Below are the code and all the weights of a small trained network. Each question names an input and a class and asks about switching units off, where a switched-off unit gives its printed mean instead of its output.

import numpy as np


def w(rows, s, z=0):
    codes = np.array(rows[::2]) - 128.0
    scale = np.full(codes.shape[1], s)
    scale[-1] = z or s
    return codes * scale


def f(y):
    return np.maximum(y, 0)


def log_softmax(a):
    a = a - a.max(-1, keepdims=True)
    return a - np.log(np.exp(a).sum(-1, keepdims=True))


def net(x, mask):
    res = np.array(x, float).reshape(1, 2) / 4 @ E
    y = f(res @ A[0][:, :-1].T + A[0][:, -1])
    res = res + np.where(mask, y, B[0][:, -1]) @ B[0][:, :-1]
    return log_softmax(res[-1] @ U[:, :-1].T + U[:, -1])


A, B = {}, {}
E = w([
[254,248,231,186,144,225,87,80,100,116,105],'x0',
[38,136,59,95,104,252,20,131,201,72,211],'x1',
],0.005)
A[0] = w([
[85,102,103,126,130,81,133,123,130,132,133,157],'n1',
[185,156,150,126,134,173,119,112,130,130,126,98],'n2',
[171,148,143,130,132,161,127,118,128,135,130,168],'n3',
[97,121,109,114,119,168,114,133,137,132,138,98],'n4',
[165,123,141,137,135,61,160,130,116,125,111,79],'n5',
[81,133,116,125,125,197,101,136,129,124,140,100],'n6',
[150,134,147,137,125,94,148,131,127,131,122,174],'n7',
[58,128,103,129,130,235,95,129,135,119,140,90],'n8',
[81,125,111,121,127,223,101,130,133,115,139,74],'n9',
[29,68,72,118,130,20,140,128,130,131,143,82],'n10',
[162,145,141,141,130,146,123,115,132,131,138,98],'n11',
[56,88,84,122,131,55,130,130,127,126,136,79],'n12',
[120,127,129,134,127,126,127,129,133,117,129,245],'n13',
[128,126,134,132,128,127,133,132,130,124,132,238],'n14',
[206,116,176,126,129,1,175,132,105,136,91,75],'n15',
[217,169,163,142,128,196,99,121,114,126,125,103],'n16',
[89,133,116,121,118,197,108,138,132,133,132,93],'n17',
[153,132,155,131,118,72,148,136,134,126,120,77],'n18',
[129,136,133,122,125,119,127,125,141,134,132,255],'n19',
[187,166,165,137,136,183,121,126,119,120,126,94],'n20',
[177,150,143,125,133,165,115,121,128,132,134,89],'n21',
[107,118,123,117,134,142,114,123,135,129,135,104],'n22',
[105,126,121,133,127,158,115,131,125,116,130,89],'n23',
[112,126,122,122,124,157,117,130,138,120,137,234],'n24',
],0.0096,0.0054)
B[0] = w([
[118,143,155,112,153,156,132,156,122,105,110,200],'n1',
[108,139,152,116,110,140,149,154,158,106,119,188],'n2',
[106,132,144,107,157,147,128,156,120,110,108,198],'n3',
[140,155,133,136,143,111,127,120,158,121,154,168],'n4',
[133,161,116,128,166,108,110,115,175,117,165,183],'n5',
[139,156,122,132,164,99,123,114,165,122,154,190],'n6',
[122,143,109,110,200,132,101,125,120,117,138,193],'n7',
[150,176,126,133,177,84,116,107,183,117,165,222],'n8',
[142,169,124,136,159,87,131,115,183,117,168,198],'n9',
[104,173,201,117,105,171,150,173,176,81,112,249],'n10',
[116,135,143,123,111,130,141,144,145,115,126,158],'n11',
[115,154,178,123,101,147,150,160,170,100,110,206],'n12',
[112,117,117,101,242,140,107,146,41,128,101,225],'n13',
[119,117,113,102,228,147,108,147,47,128,105,219],'n14',
[144,190,100,132,204,92,93,99,197,109,196,253],'n15',
[89,143,173,114,113,145,154,174,165,92,113,233],'n16',
[144,157,124,128,152,102,125,116,163,122,152,179],'n17',
[133,150,124,132,146,110,126,112,161,117,159,161],'n18',
[113,116,114,102,252,151,105,145,34,122,99,234],'n19',
[99,141,162,116,113,141,149,162,165,103,118,203],'n20',
[115,141,150,118,97,134,143,149,153,111,130,170],'n21',
[130,143,132,128,134,118,128,124,150,128,143,147],'n22',
[135,142,127,133,130,115,129,125,152,122,146,147],'n23',
[132,115,114,115,231,134,113,130,52,136,100,221],'n24',
],0.018,0.0065)
U = w([
[88,136,190,112,92,186,172,191,150,102,89,68],'0',
[165,155,78,142,154,52,92,78,158,131,204,89],'1',
[127,88,88,117,154,153,106,132,9,151,81,255],'2',
[138,117,115,138,80,128,128,125,122,139,134,91],'3',
[136,107,112,145,92,117,142,106,127,143,129,80],'4',
],0.011,0.0023)

Each question gives the input, the list of numbers given to net, and the class t.
The units are the neurons (one row each of A and B). Each row of codes is followed by its name. A weight is (code - 128) times the scale printed after its matrix; where a second scale follows, it is the last column's (A, B and U).
mask holds one flag per neuron, in row order. A switched-off neuron (its flag False) gives its mean, the last column of its row in B, instead of its output. The means were averaged over made-up inputs and are rounded, as every weight is.
A unit's drop is (log p(t) with every unit on - log p(t) with that unit switched off) / (log p(t) with every unit on - log p(t) with every unit switched off).
The circuit of an input: a set's keep is (log p(t) with only the set's units on - log p(t) with every unit switched off) / (log p(t) with every unit on - log p(t) with every unit switched off). Starting from the 12 units with the biggest drops (on a tie, the unit counted first), units are removed one at a time, each time the one whose removal leaves the highest keep (on an exact tie, the one counted first), for as long as the keep stays at least 0.8.
circuit, biggest first: the units of the circuit, biggest drop first
k most important neurons: the k neurons with the biggest drops, biggest first
drop when u is switched off: that unit's drop, to one decimal
input [5,-8], class 1: circuit, biggest first -> n15
input [3,3], class 2: circuit, biggest first -> n10, n15
input [2,3], class 2: circuit, biggest first -> n15, n10
input [-3,-3], class 2: circuit, biggest first -> n16, n8, n9
input [3,-3], class 2: circuit, biggest first -> n10, n8
input [6,7], class 1: 2 most important neurons -> n8, n10
input [1,4], class 1: 3 most important neurons -> n8, n9, n6
input [5,-7], class 1: 2 most important neurons -> n15, n10
input [6,-8], class 1: 2 most important neurons -> n15, n10
input [1,-3], class 2: 2 most important neurons -> n8, n9
input [4,-7], class 1: drop when n15 is switched off -> 1.7
input [-1,3], class 2: drop when n15 is switched off -> 0.6
input [-2,8], class 1: drop when n18 is switched off -> 0.0
input [1,-5], class 1: most important neuron -> n15
